Below is a small trained network, with its code and all its weights. Each question gives an input and a target symbol and asks what happens when units are switched off, that is, made to give their printed mean instead of their output.

import numpy as np


def w(rows, s, z=0):
    codes = np.array(rows[::2]) - 128.0
    scale = np.full(codes.shape[1], s)
    scale[-1] = z or s
    return codes * scale


def norm(h):
    return h / np.sqrt((h * h).mean(-1, keepdims=True) + 1e-5)


def f(y):
    return np.maximum(y, 0)


def softmax(a):
    e = np.exp(a - a.max(-1, keepdims=True))
    return e / e.sum(-1, keepdims=True)


def log_softmax(a):
    a = a - a.max(-1, keepdims=True)
    return a - np.log(np.exp(a).sum(-1, keepdims=True))


def net(x, mask):
    ids = ['ΞΣΨαβγεζηθμτφ'.index(c) for c in x.split()]
    T = len(ids)
    res = E[ids] + P[:T]
    r = norm(res)
    for j in range(3):
        rows = slice(2 * j, 2 * j + 2)
        q, k, v = (r @ M[0][rows].T for M in (Q, K, V))
        z = softmax(np.where(np.tri(T) > 0, q @ k.T / 2**0.5, -1e9)) @ v
        o = O[0][rows]
        res = res + np.where(mask[j], z, o[:, -1]) @ o[:, :-1]
    y = f(norm(res) @ A[0][:, :-1].T + A[0][:, -1])
    res = res + np.where(mask[3:11], y, B[0][:, -1]) @ B[0][:, :-1]
    return log_softmax(norm(res)[-1] @ U[:, :-1].T + U[:, -1])


Q, K, V, O, A, B = {}, {}, {}, {}, {}, {}
E = w([
[68,115,93,99],'Ξ',
[190,139,136,148],'Σ',
[147,157,139,127],'Ψ',
[77,105,126,118],'α',
[129,175,145,117],'β',
[103,146,125,111],'γ',
[62,118,141,88],'ε',
[106,145,117,149],'ζ',
[243,176,4,148],'η',
[140,103,97,169],'θ',
[108,23,144,79],'μ',
[131,150,141,88],'τ',
[104,154,132,109],'φ',
],0.017)
P = w([
[114,112,104,132],'0',
[181,76,246,179],'1',
[149,123,227,158],'2',
[117,151,197,135],'3',
[86,180,59,114],'4',
[92,183,132,145],'5',
[82,171,140,164],'6',
[107,130,174,201],'7',
],0.013)
Q[0] = w([
[120,188,162,166],'h1',
[84,71,142,91],'h1',
[142,166,107,108],'h2',
[115,131,126,141],'h2',
[136,77,94,93],'h3',
[96,45,254,157],'h3',
],0.034)
K[0] = w([
[102,162,85,111],'h1',
[113,117,172,144],'h1',
[153,123,140,127],'h2',
[141,144,145,139],'h2',
[156,95,123,141],'h3',
[114,155,3,97],'h3',
],0.047)
V[0] = w([
[86,74,206,136],'h1',
[132,133,213,156],'h1',
[82,96,111,126],'h2',
[66,139,164,135],'h2',
[151,128,161,3],'h3',
[58,165,185,168],'h3',
],0.027)
O[0] = w([
[103,117,82,75,18],'h1',
[125,58,66,120,22],'h1',
[97,163,116,102,115],'h2',
[143,87,121,53,205],'h2',
[222,179,75,51,44],'h3',
[132,96,254,129,251],'h3',
],0.018,0.014)
A[0] = w([
[47,166,30,126,125],'n1',
[201,102,117,212,88],'n2',
[61,62,21,161,245],'n3',
[88,176,110,61,150],'n4',
[7,147,104,128,38],'n5',
[96,117,238,125,107],'n6',
[157,70,56,93,106],'n7',
[115,200,135,171,255],'n8',
],0.017,0.0038)
B[0] = w([
[194,88,100,168,135],'n1',
[192,103,133,155,146],'n2',
[100,112,4,127,150],'n3',
[127,109,160,172,138],'n4',
[213,149,122,123,149],'n5',
[123,87,64,123,253],'n6',
[69,117,86,172,140],'n7',
[88,158,101,91,181],'n8',
],0.032,0.019)
U = w([
[73,188,137,97,129],'Ξ',
[141,127,91,157,153],'Σ',
[189,143,119,236,160],'Ψ',
[98,65,117,90,119],'α',
[247,41,142,133,2],'β',
[86,153,135,53,120],'γ',
[156,120,159,57,72],'ε',
[26,93,192,174,135],'ζ',
[92,242,149,190,145],'η',
[92,164,115,176,150],'θ',
[155,122,91,144,231],'μ',
[207,238,116,75,131],'τ',
[147,120,156,55,57],'φ',
],0.016,0.0059)

Each question gives the input, a string of symbols that net reads in full, and the target symbol t.
The units are the heads (2 rows each of Q, K, V and O) and the neurons (one row each of A and B). Each row of codes is followed by its name. A weight is (code - 128) times the scale printed after its matrix; where a second scale follows, it is the last column's (O, A, B and U).
mask holds one flag per unit, heads first, then neurons. A switched-off unit (its flag False) gives its mean, the last column of its rows in O or B, instead of its output. The means were averaged over made-up inputs and are rounded, as every weight is.
A unit's drop is (log p(t) with every unit on - log p(t) with that unit switched off) / (log p(t) with every unit on - log p(t) with every unit switched off).
The circuit of an input: a set's keep is (log p(t) with only the set's units on - log p(t) with every unit switched off) / (log p(t) with every unit on - log p(t) with every unit switched off). Starting from all 11 units, units are removed one at a time, each time the one whose removal leaves the highest keep (on an exact tie, the one counted first), for as long as the keep stays at least 0.8.
units of the circuit, in order: the units of the circuit, biggest drop first
unit that matters most: the unit with the biggest drop
k most important neurons: the k neurons with the biggest drops, biggest first
which heads matter: for each layer, one digit per head in row order, 1 if its drop is at least 0.15 and else 0, layers parted by /
input α ζ τ τ, target α: which heads matter => 000
input η τ η γ, target η: 2 most important neurons => (n6 n8)
input Ψ τ ζ β θ, target τ: unit that matters most => h3
input μ τ ζ, target μ: which heads matter => 101
input ζ θ τ Ξ ζ α Ξ, target α: 3 most important neurons => (n7 n4 n8)
input ζ β ζ τ η ε, target μ: which heads matter => 001
input β φ β Ψ φ τ, target β: which heads matter => 011
input ζ ζ ζ τ Ψ β ζ τ, target Ψ: which heads matter => 101
input ε τ Σ β η Ψ ζ ζ, target η: 2 most important neurons => (n8 n6)
input η τ τ, target η: which heads matter => 101
input τ ζ ε, target μ: units of the circuit, in order => (h1 h3)
input Ξ β ζ ζ γ ε ζ ζ, target γ: which heads matter => 111
input Ψ Ψ γ τ Ψ, target Ψ: which heads matter => 110
input Ψ ζ Ξ β, target Ψ: unit that matters most => h1
input ε Ψ η τ ζ, target Ψ: which heads matter => 011
input γ θ β β, target γ: units of the circuit, in order => (h3 h1 n5)
input ζ μ ζ μ η γ η ζ, target η: units of the circuit, in order => (h1 h3 n6)
input ζ Ψ τ ζ ζ, target Ψ: which heads matter => 111
input τ η ζ γ, target τ: which heads matter => 001
input ζ ζ τ ζ ζ φ, target τ: unit that matters most => h3
input ζ Ψ β τ β ζ μ ζ, target β: units of the circuit, in order => (h3 n3)
input Ψ β ζ Ξ Ψ, target β: which heads matter => 011
input α η φ, target α: 2 most important neurons => (n4 n6)
input η η Ξ ζ η ζ Ψ Ψ, target η: 2 most important neurons => (n8 n6)
